Below is a small trained network, with its code and all its weights. Each question gives an input and a class and asks what happens when units are switched off, that is, made to give their printed mean instead of their output.

import numpy as np


def w(rows, s, z=0):
    codes = np.array(rows[::2]) - 128.0
    scale = np.full(codes.shape[1], s)
    scale[-1] = z or s
    return codes * scale


def norm(h):
    return h / np.sqrt((h * h).mean(-1, keepdims=True) + 1e-5)


def f(y):
    return y / 2 * (1 + np.tanh(0.7978845608 * (y + 0.044715 * y**3)))


def log_softmax(a):
    a = a - a.max(-1, keepdims=True)
    return a - np.log(np.exp(a).sum(-1, keepdims=True))


def net(x, mask):
    res = np.array(x, float).reshape(1, 8) / 4 @ E
    u = 0
    for l in range(2):
        y = f(norm(res) @ A[l][:, :-1].T + A[l][:, -1])
        res = res + np.where(mask[u : u + 16], y, B[l][:, -1]) @ B[l][:, :-1]
        u += 16
    return log_softmax(norm(res)[-1] @ U[:, :-1].T + U[:, -1])


A, B = {}, {}
E = w([
[178,101,90,60,193,148,160,140,143,186],'x0',
[87,1,145,159,184,53,133,157,230,100],'x1',
[124,103,229,52,115,104,126,58,116,135],'x2',
[182,137,114,184,206,141,109,33,138,101],'x3',
[34,160,138,105,209,181,108,129,116,120],'x4',
[157,59,131,91,80,255,66,135,192,66],'x5',
[128,126,130,127,129,129,122,129,128,127],'x6',
[108,99,160,195,108,193,163,111,148,217],'x7',
],0.0044)
A[0] = w([
[135,140,51,192,140,144,129,177,113,129,43],'0.n1',
[143,177,76,63,155,56,137,147,131,50,22],'0.n2',
[103,126,151,196,117,168,175,108,157,248,40],'0.n3',
[64,151,129,111,178,144,99,135,126,144,74],'0.n4',
[207,112,93,145,68,64,127,119,137,158,73],'0.n5',
[144,222,119,112,89,155,117,107,117,191,38],'0.n6',
[111,167,134,151,161,45,156,131,98,179,42],'0.n7',
[96,143,128,96,88,101,142,254,135,185,31],'0.n8',
[182,152,101,194,203,123,128,55,146,118,31],'0.n9',
[61,156,114,112,193,143,113,126,119,126,41],'0.n10',
[165,108,102,72,168,139,158,143,138,190,66],'0.n11',
[85,160,174,204,80,108,115,106,132,94,19],'0.n12',
[125,139,55,193,139,145,144,184,139,145,37],'0.n13',
[164,121,98,77,181,131,135,126,143,203,66],'0.n14',
[119,109,212,84,120,106,146,50,116,173,24],'0.n15',
[105,85,155,154,169,78,117,163,186,152,5],'0.n16',
],0.0087,0.0031)
B[0] = w([
[142,162,158,65,136,81,125,134,168,113,206],'0.n1',
[157,79,146,144,133,119,8,133,55,159,238],'0.n2',
[174,90,144,143,145,132,5,128,53,143,253],'0.n3',
[156,123,190,164,126,122,166,147,140,152,174],'0.n4',
[98,148,216,158,177,162,172,168,135,169,225],'0.n5',
[141,72,78,109,156,87,191,155,110,130,234],'0.n6',
[135,126,62,134,97,206,113,153,211,153,245],'0.n7',
[76,112,156,114,105,138,146,10,127,129,251],'0.n8',
[58,103,152,85,64,125,154,53,108,156,238],'0.n9',
[116,132,185,153,147,136,162,157,137,166,179],'0.n10',
[83,150,129,186,83,117,120,158,123,82,188],'0.n11',
[64,143,110,157,87,102,121,188,107,99,169],'0.n12',
[136,163,147,69,134,72,110,152,163,113,211],'0.n13',
[74,155,113,169,93,109,125,163,115,83,189],'0.n14',
[130,186,137,53,148,69,108,144,176,117,207],'0.n15',
[147,95,79,105,155,87,173,149,90,147,215],'0.n16',
],0.018,0.0036)
A[1] = w([
[115,142,95,127,124,174,141,129,171,123,96],'1.n1',
[151,171,126,149,93,100,131,115,108,148,101],'1.n2',
[147,188,119,115,107,156,146,116,69,146,120],'1.n3',
[97,137,126,124,104,148,164,7,120,119,39],'1.n4',
[99,113,132,130,132,98,120,138,136,156,125],'1.n5',
[169,204,133,81,142,68,121,104,183,93,5],'1.n6',
[182,177,98,101,138,158,188,128,63,103,69],'1.n7',
[150,158,190,167,166,149,167,137,130,144,61],'1.n8',
[88,187,104,226,105,107,130,147,121,43,69],'1.n9',
[148,143,180,160,159,162,174,144,132,132,106],'1.n10',
[153,127,65,132,114,221,107,136,216,140,125],'1.n11',
[179,119,125,156,153,146,53,100,98,111,88],'1.n12',
[167,68,48,138,181,85,207,138,101,104,49],'1.n13',
[191,113,121,112,117,238,119,131,185,55,100],'1.n14',
[139,111,121,144,130,170,138,124,156,140,92],'1.n15',
[133,153,173,163,173,148,162,138,131,133,97],'1.n16',
],0.012,0.0031)
B[1] = w([
[169,117,76,144,87,128,104,133,106,173,128],'1.n1',
[109,96,118,122,187,179,113,130,185,87,131],'1.n2',
[112,48,124,147,204,100,113,95,221,65,141],'1.n3',
[66,90,175,73,70,205,169,21,138,144,232],'1.n4',
[228,173,101,141,139,234,176,99,117,36,254],'1.n5',
[163,195,156,21,140,69,110,192,210,119,220],'1.n6',
[188,79,98,169,170,59,164,75,137,77,153],'1.n7',
[150,123,193,197,93,127,189,185,174,174,157],'1.n8',
[61,123,32,159,93,114,190,234,67,45,187],'1.n9',
[155,175,194,174,132,140,154,141,108,161,153],'1.n10',
[149,182,10,134,99,163,158,134,138,218,187],'1.n11',
[195,93,139,146,92,113,50,148,48,176,235],'1.n12',
[234,109,98,199,159,36,218,22,130,100,230],'1.n13',
[110,209,7,137,151,181,104,114,167,229,165],'1.n14',
[113,129,108,122,120,111,110,175,152,166,120],'1.n15',
[157,132,181,178,90,135,175,160,145,143,146],'1.n16',
],0.012,0.004)
U = w([
[169,75,152,133,146,123,2,140,46,138,117],'0',
[133,193,149,19,154,72,105,172,198,86,113],'1',
[52,92,160,83,85,174,157,27,127,120,109],'2',
[139,130,122,135,100,115,152,146,117,131,255],'3',
[177,84,83,163,183,80,191,92,132,88,114],'4',
[55,140,78,173,97,130,144,211,91,46,100],'5',
[146,172,36,146,123,189,118,144,170,203,95],'6',
[146,144,227,192,149,158,185,180,147,159,92],'7',
],0.0092,0.0098)

Each question gives the input, the list of numbers given to net, and the class t.
The units are the neurons (one row each of A and B). Each row of codes is followed by its name. A weight is (code - 128) times the scale printed after its matrix; where a second scale follows, it is the last column's (A, B and U).
mask holds one flag per neuron, layer by layer. A switched-off neuron (its flag False) gives its mean, the last column of its row in B, instead of its output. The means were averaged over made-up inputs and are rounded, as every weight is.
A unit's drop is (log p(t) with every unit on - log p(t) with that unit switched off) / (log p(t) with every unit on - log p(t) with every unit switched off).
The circuit of an input: a set's keep is (log p(t) with only the set's units on - log p(t) with every unit switched off) / (log p(t) with every unit on - log p(t) with every unit switched off). Starting from the 12 units with the biggest drops (on a tie, the unit counted first), units are removed one at a time, each time the one whose removal leaves the highest keep (on an exact tie, the one counted first), for as long as the keep stays at least 0.8.
circuit, biggest first: the units of the circuit, biggest drop first
top k neurons: the k neurons with the biggest drops, biggest first
k most important neurons of layer l: the k neurons of layer l with the biggest drops, biggest first
input [-3,3,-8,0,5,7,1,8], class 0: 2 most important neurons of layer 0 => [0.n3; 0.n7]
input [4,5,2,-5,4,-7,-6,-5], class 6: top 3 neurons => [0.n7; 0.n3; 0.n9]
input [5,-2,1,-1,3,8,-4,-4], class 6: circuit, biggest first => [1.n14]
input [7,2,5,-3,1,-5,2,-4], class 5: circuit, biggest first => [0.n14; 0.n11]
input [-2,3,-8,-8,-5,-6,3,2], class 1: 2 most important neurons of layer 0 => [0.n13; 0.n1]
input [-2,3,-2,5,-3,5,4,-4], class 2: top 4 neurons => [0.n9; 0.n7; 0.n3; 1.n4]
input [2,-8,5,-1,8,7,4,-4], class 4: top 4 neurons => [0.n7; 0.n5; 1.n7; 0.n6]
input [6,0,-8,2,-3,2,-2,-3], class 1: 2 most important neurons of layer 0 => [0.n1; 0.n13]
input [-7,0,6,7,3,-8,1,-3], class 6: top 2 neurons => [0.n7; 0.n8]
input [5,7,7,1,5,4,-2,6], class 1: 2 most important neurons of layer 0 => [0.n15; 0.n2]
input [-1,-1,-4,-8,-4,-3,-6,8], class 0: top 3 neurons => [0.n3; 0.n9; 1.n12]
input [-5,-6,2,1,-7,8,-6,2], class 6: circuit, biggest first => [1.n14; 0.n9]
input [1,5,5,-2,-4,-2,-3,-3], class 1: top 4 neurons => [0.n15; 0.n6; 1.n6; 0.n3]
input [1,7,-8,5,-3,0,8,1], class 1: top 2 neurons => [0.n13; 0.n1]
input [-7,-3,7,-3,-4,5,-6,7], class 0: top 3 neurons => [0.n3; 0.n1; 0.n13]
input [4,1,7,-4,-1,7,-4,4], class 1: circuit, biggest first => [0.n15]
input [-8,-4,-1,-5,8,-4,-5,3], class 5: top 3 neurons => [0.n12; 1.n9; 0.n5]
input [1,3,-8,6,0,1,-2,6], class 1: 3 most important neurons of layer 0 => [0.n13; 0.n1; 0.n2]
input [-4,4,5,-5,-2,8,6,1], class 6: top 2 neurons => [0.n9; 0.n8]
input [8,2,-6,-4,3,-5,-7,7], class 5: circuit, biggest first => [0.n11]
input [0,-8,-6,6,7,1,-1,5], class 4: top 3 neurons => [0.n6; 0.n8; 0.n5]
input [-6,0,-2,-3,0,-7,5,-4], class 6: top 2 neurons => [0.n7; 1.n11]
input [-5,-7,-1,3,-8,1,-2,2], class 7: 3 most important neurons of layer 0 => [0.n5; 0.n16; 0.n14]
